Each row, then one of two labels for whether it has a hidden trait; a new part has new ones
In the rows, 100 means zero.
[ 97 102 110 119  94 122 110 111  84  85 102  71 102 107 106 106  98  82
  91  99  99  64  96] -> S
[ 99 101 101 103 107 114 119 110  89 115 102  92 109 144 104 102 101  77
  86  99 103  82  96] -> S
[ 92 125 103 100 116 100 107 118  97  93 101  76 108  88 108 104  98  79
  85 106 110  72 116] -> S
[ 91 123 104 114  98 131 123 113  79  88 103  84 107 117 100 107  96  73
  77 100 108  54  98] -> D
[100 101 104 111  80 116 118 100  94  98  78  79 104 150  98 101  98  88
  80 103  90  95  80] -> S
[109  98  99 103  96 122 115 100  96 103  80  99 105 138  95 110 101  96
  91  92  84 125  72] -> S
[ 97 108  82 101 122 116 119 104 110 114  92  85 104 120 100 110 106  77
  85  64 103  86  81] -> S
[ 97 127 120 113  94 128 116 112  75  80 101  60 106 117 103 102  96  84
  76  96 101  59  94] -> S
[ 95 102 106 120 105 153 143  98  61  80 100  67 101 147  98 123 102  64
  83  10 108  78  69] -> D
[102 101 105 111  88 120 108  96  90 100  73  83 103 159  95 109 101  93
  87  94  90  98  71] -> S
[103 118 105  87 112 123 104 110  89  91 101  84 113  55 105 111 101  87
  84  77 107 134 111] -> S
[ 98  96 100 102 122 112 100 107  93  98 104  94 105  99 105 109 102  93
 103  98 107 123  98] -> S
[ 88 115 102 102 100  95 111 100  93  89  96  74 109 103 107 101 102  86
  90 106 105  69 103] -> D
[ 96  77 113 116  88 135 109  94  76  74 100  86  96  99 100 111 101 106
 100  68  92 108  78] -> S
[101 101  99 103 124 126 125 103  80  97  99  85 104  94 100 116 100  80
  93  78 111  84  85] -> D
[100 116 124 113  95 124 120 102  73  72  95  54 103 116 101 107  95  88
  79  87  98  65  98] -> S
[ 98  81  95 104 113 101 112  96  86  87 101  97  98  85 101 111 101 107
 109  84 104 127  82] -> D
[ 94  89 108 113 104 120 111  97 104 108  94  93 103 170 100 112 108  80
  95  53  97 112  61] -> S
[ 97 120 115 108 107 114 117 114  81  84  95  61 105 104 104 100  95  79
  79  82 105  54 118] -> S
[104 115 123 102  99 134 118 103  89  72 101  61 104 120  99 109  95  81
  84  78 106  80  95] -> S
[ 92 107 100  93 111  74  97 104 117 104  86 112 110 109 104  99 100 106
  91 139  97 112 105] -> S
[ 88 100 108 119  83  94 103  96  85  87  94  77 101 100 106 107  97  97
  92 119 100  63  86] -> D
[104  93 100 103 108 127 112  98  81  77 101  74  98 123 100 112  99  98
  97  76 101 121  89] -> S
[ 96  99 121 112  87 135 111  98  79  75  97  69 102 105 100 111  99  86
  89  75  92  94  86] -> S
[ 99 107 107 106  91 135 121  98  67  79  96  72 104 102 100 117 100  88
  90  52 104  80  76] -> D
[ 92 105  81 115 112 103 120 105 107 111  96 100 105 152 103 108 105  69
  88  69 105  94  77] -> S
[103  89 102 105 101 133 118  97  72  72 101  74 100 102  99 113  99  95
  92  59 100  84  86] -> S
[ 99 102  94 104 100 130 121 101  97 108  87 101 106 143  95 110 103  93
  91  66  94 141  74] -> S
[ 92 115 109 111 103  94 114 103  95  89 103  62 107 111 105 103 100  81
  79  86 105  93 103] -> D
[100 107  82 103 123 112 116 103 109  97  95 106 109 138 101 110 105  78
  92  73 103 133  85] -> S
[103 104 100 109  89 138 124  92  91 103  81  87 102 157  95 113 103  93
  86  75  88 111  63] -> S
[ 92 104  98 108 122 102 112 100  92  90 106  87 101  93 107 107 102  87
  93  86 114  89 102] -> S
[ 89  98 110 118  92 101 112 110  77  87 101  65 104 118 105 107  96  83
  84 106 106  56  93] -> D
[103 100  86  96 121 114 115 104 105 111  91 111 103 136 100 110 104  92
  98  74  97 140  81] -> S
[ 92  97  95 108 125  98 113 111  89  92 110  88 101  99  98 102 101  89
  89  80 116  82 101] -> S
[105 113 104 109  92 120 123 102  90 106  79  75 104 142  99 110  99  85
  80  79  93  97  75] -> S
[ 92 105 102 112  94  96 108 107 106  97  82  96 109 142 102 102 102  89
  83 117  93  79  84] -> S
[ 99  98 101 128  94 131 124 100  96  89 100  86 105 104 100 103 102  85
  92  58 107 112  77] -> D
[ 90 110 101 115 113 118 115  99  82  93 108  76 103 108 108 109 102  69
  87  71 116  73  96] -> S
[103  95  94 103 101 138 123  98  88  97  85  97 102 150 101 113 105  91
  90  66  98 131  68] -> S
[ 97 115 101 113  86 112 110 103  78  77  95  66 101 113 102 103  95  97
  91  98  96  68  98] -> S
[104 112 119 105 102 143 117 103  92  74  98  70 104  95  99 113  98  91
  86  66 103 102  87] -> S
[ 88 102  97 114  89  98 116 110  92  96 103  85  97 109 107 106 102  85
  91  85 102  74  98] -> S
[ 98 103 103 111  84 127 123  93  94  96  99  80 104 119  96 104 100  96
  82  78  87 101  66] -> S
[ 98  96 107 110  95 131 117  96  92  79 105  97 100 102 100 103 100  90
  94  79  98  89  83] -> D
[102 111 104 104 124 132 125 102  73  92  97  75 102 108 100 116 100  82
 101  61 110  85  94] -> D
[103 101 102  92 127 107 105 106  91 102  97  96 106  64 102 112 100 100
  98  96 107 141 111] -> D
[101  96 103 106 109 123 126  99  76  95  98  78 101 108 100 118 100  85
  90  59 104 104  80] -> D
[ 91 118 102 106 118 115 112 103  94  92  98  75 109  90  99 103 101  78
  89  94 112  82 105] -> S
[ 89 129 108 116 100 136 118 116  82  88  93  84 108 118 101 107 102  75
  72  87 108  55  95] -> D
[106 120  93  93 126 118 126 101  99 110  86  91 111 136  96 100 101  84
  87  74 100 102 112] -> S
[ 91 102  79 104 108  97 109 106 116  98  93 109 109 152 101 105 105  89
  96 103  98 118  83] -> S
[ 94 110 104 115 101  96 114 110  91  89 106  68  99 113 104 106  96  82
  92  82 113  49 100] -> D
[ 88  96 108 118  91 111 111 109  77  85 102  90 101 122 105 105  97  79
  87 100 105  75  88] -> D
[ 97  90 120 110  81 104 103  98 102  96  94  81  98  90 100 106 101 116
  99 108  91  90  93] -> S
[ 98 109  81 103 124 122 119 105 104  99 100  75 110 135 100 107 101  77
  92  67 103 122  86] -> S
[ 97 115  98 100 139 115 116 106  86  95 108  80 104  83 107 101 102  71
  92  71 108  91 109] -> S
[107 109 100  94 108 128 133 106  93  86  96  77 106  97 101 115 100  80
  91  62 113 118  92] -> D
[ 90 125 110 112  93 108 110 114  84  88 100  62 110  96 106 106 103  91
  79 107 103  66  99] -> D
[ 92 122  81 100 102 124 112 111 111 100  88 100 113 134 104 103 104  79
  87  91 102 108  97] -> S
[ 90 120 100 117  94 109 111 110  89  81 100  69 103 119 100 103  97  89
  81 104 104  70 101] -> S
[ 91 122  98 119  80 112 124 106  95 107  99  78  98 168 101 107  99  77
  91  91  98  78  79] -> S
[ 98 116 107 119  89  96 114 109  82  85  99  66 103 115 105 102  97  90
  85 106 100  59 101] -> D
[101  96  99  99 120 110 119 102  85  91  96  88 104  88 102 113 101  94
 101  79 106 123  88] -> D
[102 100 105 105  98 137 130 100 100 111  90 117 108 149  99 113 106  83
  91  60  99 124  73] -> S
[ 97  96  99 110 107 134 117  98  80  83  98  85 100 104 100 119 101  84
  93  56 107 112  69] -> D
[ 91 124  88 110 107  97 116 111  94 116  92  98 111 141 100 102 101  90
  81 101 102  87  95] -> S
[100  89 102 104 116 126 107 102  87  84 104  88 103  80 103 113 101  94
 100  85 108 124  89] -> S
[ 98 109 112 101 117 141 118 104  79  79 101  74 109  89 102 112 101  89
  89  52 101 116  93] -> S
[ 91 126 116 116  89 119  85 113  84  85  95  63 108 100 101 104  97  83
  81 104 101  72 106] -> S
[ 98 103 103 110  86 105 120  99 119 106  79  92 103 161 100 107  98  97
  85 109  91  80  75] -> S
[ 89 124 108 120  94 112 125  97  76  88  94  63 102 126 105 108  97  72
  78  85 109  47  94] -> D
[100  98  87 112 109 136 117  99 101 107 102  96 100 161  98 114 107  77
  88  39  98 116  65] -> S
[ 97  89  99 107 113 126 113 100  88  86 104  89 101  82 104 112 103  87
 101  88 100 120  87] -> S
[ 95 117 106 104  82 122 122 103  92 102  79  75 109 157  99 106  98  85
  78 104  88  82  79] -> S
[ 98  98 100 104 111 128 122 102  94  98  96  90 104  95 100 103 101  88
  89  43 106 117  90] -> D
[ 98 111 105 122  92  95 115 110  86  92  98  72 100 121 106 106  98  80
  94  98 106  50  91] -> D
[104 103 101 105  95 127 117  95  91 102  82  88 107 144  96 110 102  99
  89  83  87  95  69] -> S
[100 112 124 104 102 118 114 102  73  75  96  64 102 102  99 105 100  98
  87 107 105  86  97] -> S
[ 96  97  96 103 124  97 100 107  98  94 106 104 100  71 106 108 101  96
 107  86 107 116 103] -> S
[ 93 116  96 110  88 116 117 110  98 108  84  85 106 158 101 105  99  85
  83 106  98  88  94] -> S

Part 2:
[110  85  96 126 110 115  80 117  94 143  93  77  79  71 108 107  88  39
 105  92 115 109 134 110  96  96  93  94  95  57  90  91 121  96 131  74
  99 132  80  86 119  93 107  94  81  96 125 103 116 113  79 101  87  92
 100  93 130  98 106 119 114  95  35 101 127 101  83 101  97 101] -> J
[117  99 104 105 125 142 102 184  84 131 106  76 102  51  99 132  37  66
  79 111 113  78 166 104 145  94  84 111  81  85 113  44  94 106 103 121
  39 144  85  67 168  73 131  98  97 116 152 116 128 169 103 136  25 136
 103  89 132 111  90 106 128 116   4 110  89 133  49  99  99  93] -> M
[117  64  91 131 114 106  90 119  97 143  93  84  70  70 103 105  94  29
 123 108 101 103 145 116  94  96  87 101 101  79  89 101 139 106 130  90
  89 136  85  98 137  90 117  98  79  96 130 119 127 118  58 106  83 119
 105  89 134 111 106 129 132 109  62  89 110  96  94  89  90 107] -> J
[119  85  97 128 106 111  86 104 101 129 103  55  92  74 122 109  79  34
 104  86 111 104 127 108 102 104 111  99  90  64  88  73 124  79 130  98
  93 118  76  95 127  89 106  88  81  99 129  95 117 127  72  83  92 102
 100 104 126 100 112 121 115 107  50  93 116  97  77  95  80 102] -> M
[122  53  88 139 125 135  71 139  95 139  98  87  82  89 104 107 105  55
 138 110  84  98 139 115  97  80  76  88 106  69  91 115 138 140 117  80
  92 109  95 100 126  85 109 103  99  98 111 128 120 135  46 111  96 134
 108  79 137 100 106 125 139 113  47  87 122  91 105  80 108 109] -> M
[129  88  84 120 105 104  78  97  93 145 106  77  85  69 118 116  83  31
 102  94 114 107 138 105  99  97 103 103  87  72  93  75 135  75 133  86
  86 130  61  90 142  71 120  84  72 104 144 108 124 124  71  98  80 105
 102 100 127 113 103 124 109 102  56  87 107  93  93  88  91  98] -> J
[108  92  88 112 100  98  83 103  94 141 102  72  85  67 122 117  81  51
  92  97 115 107 129  99  92 108 105  92  88  50  91  65 108  78 129  71
  88 123  70  89 126  91  99  90  80 103 137  89 106 110  70  86  84  70
  95 112 128  97 109 111  94  94  56  96 115  99  78 110  75  94] -> J
[108 101  92 117 108 108  80 107  94 144 107  77 102  68 110 108  78  44
 105 106 110 106 132 104  89 105 106  98  97  69  90  75 118  88 132  83
  91 132  72  91 125  75 115  85  78 104 135  97 117 127  63  92  78  95
  98 100 123 103 102 118 103  97  57  92  91  95  85  94  82 102] -> J
[ 50  75 112 130 140 127  13 153 123  70 145 101 200 173 122  46 114  59
 124 200  59  87  99  57  80   0  54  58 105 128 170  68 122   0  77 157
  75  45 122 112 200 109  61  89  99 106  45 132 103 174  82 180  14  78
 123 200 152  93  95 118  28  92  36  52 114  71 167  70 144 130] -> M
[115  93  89 114 103 100  81 100  94 139 106  75  89  68 118 108  86  46
 101  97 111 106 128 102  97  98  97  97  95  63  97  77 126  91 135  88
  87 128  71  93 134  81 110  86  74 105 137  99 117 119  60  92  87  96
 100 100 126 105 103 118 107 104  64  88 107  97  83  95  81  99] -> J
[105  74  90 124 104 112  82 118  91 127 102  87  88  81 111 107  92  56
 119 114  99 103 136 103  89  91  93  84 107  66 101  97 119 107 120  74
  90 125  79  88 132  96 107 100  91 107 121 114 114 118  55 103 100 111
 106 100 139  96 105 116 108 106  47  97 114  90  99  95  89  97] -> J
[104 104  87 121 107  92  90  92 107 128  97  49  67  78 109 141  74  61
  99 104 112 104 130 120 116  94  96 132 100  96  88  82 130  71 113 103
  74 121  79  98 135  80 123  77  95 116 147 101 107  96  72  90  63  72
 105 104 135  96 103 121 119 119  57  94 113 100  69  90  79 111] -> M
[120  95  99 130 102 101  80 108 100 126 106  65  80  84 124 119  83  45
 100  96 119 108 114 119  98 104 104  98  86  57  81  65 130  94 138  97
  87 126  82  89 129  87 102  89  89  96 134  99 119 123  63  89  83  94
 101 123 121  98 112 116 102 105  48  89 114 102  86  99  79 101] -> M
[132  88  88 129 108 110  68 115  83 129 101  69  85  66 109 120  87  26
 103  98 109 110 136 109  90  86  84  90  92  60  96  77 135  87 119  66
  78 126  99  92 131  70 115  87  75  96 126 125 117 109  54  81  87 133
 105  83 140 103 110 127 113  93  73  89 102  92  81  95  92 103] -> J
[107  84  90 121 106  98  85 108 103 129 102  69  88  66 118 124  85  46
  99  91 119 104 128 108  88 101  97 114  92  66  95  86 114  83 131  87
  97 124  82  95 127  90 108  85  86 105 138 108 111 100  67 101  77  97
 104  90 139  99 112 116 116 104  38  82 114 100  79 100  92 102] -> M
[122  47  91 133 125 136 117 159 112 134 106  88 116  79 109 137 112  84
 115 109  74 108 139 105  74  57  75 109 126  23 122 109 113 198 142  71
 120 131  99  80 144  78  81 112 109 112 124 164 109  93  55 114  88  60
  93 131 170  87 108 105 125 116  76  79 108 107 105 117 105  95] -> M
[106 103  88 119 102 102  78 115 110 133 106  66  93  78 114 114  83  71
 104  98 115 104 126  99  87 102  89  98 101  54 107  82 104  88 132  74
  97 131  82  92 119  96 102  88  88 107 132 101 107 102  75  93  82  84
  99 106 135  85 110 109  98  96  45  94 116 104  85 103  90  99] -> M
[122 110  85 132 104  93  86  97  88 133 101  52  55  63 130 107 100  63
 118 114 107 101 130 102  95 111 100 124  96  84 100  99 101  43 131  88
 100 127  94 101 135  67 101  98 101 101 126  94 115 123  50  75  92 111
 103 105 136  89 104 118  90 121  46  73  89 111  96  89  99  98] -> M
[108  79  90 128 110 119  81 119  98 135 102  76  92  80 123 103  90  69
 121 116  93 102 127  97  89  92 100  80  97  57  85  90 115 124 130  74
 107 119  95  88 125 102  97  93  89 106 109 105 108 110  67 104  99 107
 102 114 135  85 109 108  83 103  57 106 126  98  97 108  83  97] -> M
[113  94  93 120 105  97  73 100 105 132 107  63  81  60 114 118  87  34
  99  88 114 104 140 109 100 106  95 116  88  62  96  80 124  77 127  92
  95 134  76  93 132  88 111  86  66 102 142 105 121 102  64  89  74  96
 100 101 131  97 111 120 117 106  41  86  97 101  83  95  89 102] -> M
[126  93  94 127 109 102 116 111 107 119 107  53 133  75 117 141  87  91
  98  84 124 113 116  80  94 114  95  70 125  59  78  79  87  75 142  66
  97 102 102  89 129 109 104  98  96 102 135  84 107 114  87 101 109  78
  92 182 132 107 118 115 114  71  43 128 107 110  72 119  87  75] -> J
[108  84 104 125 110 122  76 124 102 121 110  73  79  73 121 108  88  58
 124 110 103 103 121 117  96  92  97  86 103  60  91  92 125 109 123  82
  85 125  71  98 126  88 100  85  80 101 127 101 111 138  52  94  88 109
 102 116 132  95  99 112 119 108  44  85 114  96  85  89  84 102] -> M
[107  82  94 136 109  98  86 126 102 136  97  69  92  73 105  98  87  42
  98 100 106 102 135 116  97  87  90  98  93  60  94  93 133  94 129  74
  93 122  73  96 125 102 111  95  86 100 121 106 119 110  78 107  87  95
 103 102 131  98 107 120 117  96  49 101 107  98  88 104  87 107] -> J
[118  85  97 132 105 119  97 110 102 124 103  72  90  73 119 107  92  48
 111  93 106 100 134 108  94 103 101  92  89  55  87  84 126  93 127  84
  94 127  81  94 122  95 101  93  90 103 124 100 116 115  52  97  90 100
 100 101 123  95 106 115 115  99  51  90 125 101  91  97  85 104] -> M
[116  90  86 123 120 121  80 120  89 130 107  66  90  71 115 119  91  50
 117  99 105 102 127 114 100  98  92  90  84  59  97 100 126 130 113  89
  94 116  88  88 123  89 102  87  87 100 120 102 113 127  59  90  91 113
  99 105 135 101 104 112 111  99  47  90 113 100  92  95  92 106] -> M
[112  90 100 119 104  98  77 113 104 135 102  67  77  78 116 116  87  48
 105  90 105 104 136 113  92  99  97 105  93  60  99  86 122  84 123  85
  86 123  61  98 120  87 111  82  77 102 131 107 110 124  53 102  75  95
 103  99 137  97 112 117 120  97  68  82 118 100  90 102  83 102] -> M
[113  96  81 117  99 111  79  96  95 136 102  72 101  84 113 119  84  35
 104  82 114 111 132 105  93 100 100 105 102  75 103  78 126  66 125  92
  90 137  69  85 131  73 117  78  74 102 141 102 119 119  68  92  76  92
  98  93 116 110 106 128 121  95  52  82 103  95  81  88  76 102] -> J
[112 100  90 122  99  97  85 104 106 134  99  67  96  74 111 117  79  48
  98  87 123 104 128 113  92 103  93 115  83  61 100  69 103  77 128  86
  97 130  67  93 124  96 110  79  82 103 137  96 116 106  71  80  74  71
  98 115 134  94 116 113 106  95  46  90 110 102  80 106  80 101] -> M
[112  96  88 121 107 103  81 105 104 139 100  64  92  69 108 110  83  39
  97  86 119 106 132 106  93  94 108  99  87  69  92  74 127  75 135  79
  92 128  86  93 126  95 103  90  81  97 130  96 116 108  74  96  83 100
  97 105 121 101 104 120 113  97  48  95 105 102  85 110  83 105] -> J
[105  91  88 112 102 102  92 101  96 134  99  66 126  67 119 116  75  56
 108 101 112 110 133  98  91 107 107  95  88  59 100  73 122  91 133  82
  93 117  79  85 136  90 103  87  82 106 136  91 115 120  66  89  85  81
  99 108 129 100 102 106 101  96  49  97 107 100  84 106  88  93] -> J
[122  72  85 135 111 108  79 125  98 142 102  86  93  69 106 104  90  32
 130 109  98 101 133 110  92  82  83  89 105  73  84  95 132  99 130  84
  85 123  87  99 129  85 110  94  76  99 112 114 116 133  53 113  89 113
 105  82 135 101 113 125 117 113  51  86 116  92  90  90  98 109] -> M
[124  86  91 117 106 104  81 107  96 136 102  81  89  74 114 113  87  43
 119 104 100 109 134 105  96  97  98  96 112  74  96  94 128 111 132  78
  90 135  77  87 134  80 116  88  80 100 131 111 118 133  51  99  77 102
 106  88 130 103 113 153 117 108  48  81 108  87  85  86  95 111] -> J
[119 105  97 116  91  95  73  88  90 136 110  64  91  67 114 119  82  32
  95  76 118 107 128 114  98 108 109 107  83  67  93  70 136  77 133  91
  88 137  67  89 140  76 116  79  69 102 151  98 124 125  62  95  71  84
 100  95 119 113 112 110 114 101  62  87 110  97  78  96  80 103] -> J
[117  72  96 138 119 116  80 129  97 143 101  86  85  64  99 101  97  39
 128  97  94 106 136 117 100  91  85  97 106  70  95 103 132 120 124  75
  90 123 100  95 131  91 116 101  83  96 120 117 120 119  62 114  90 122
 106  88 137 106 102 125 125 100  30  89 118  95  98  90 100 107] -> J
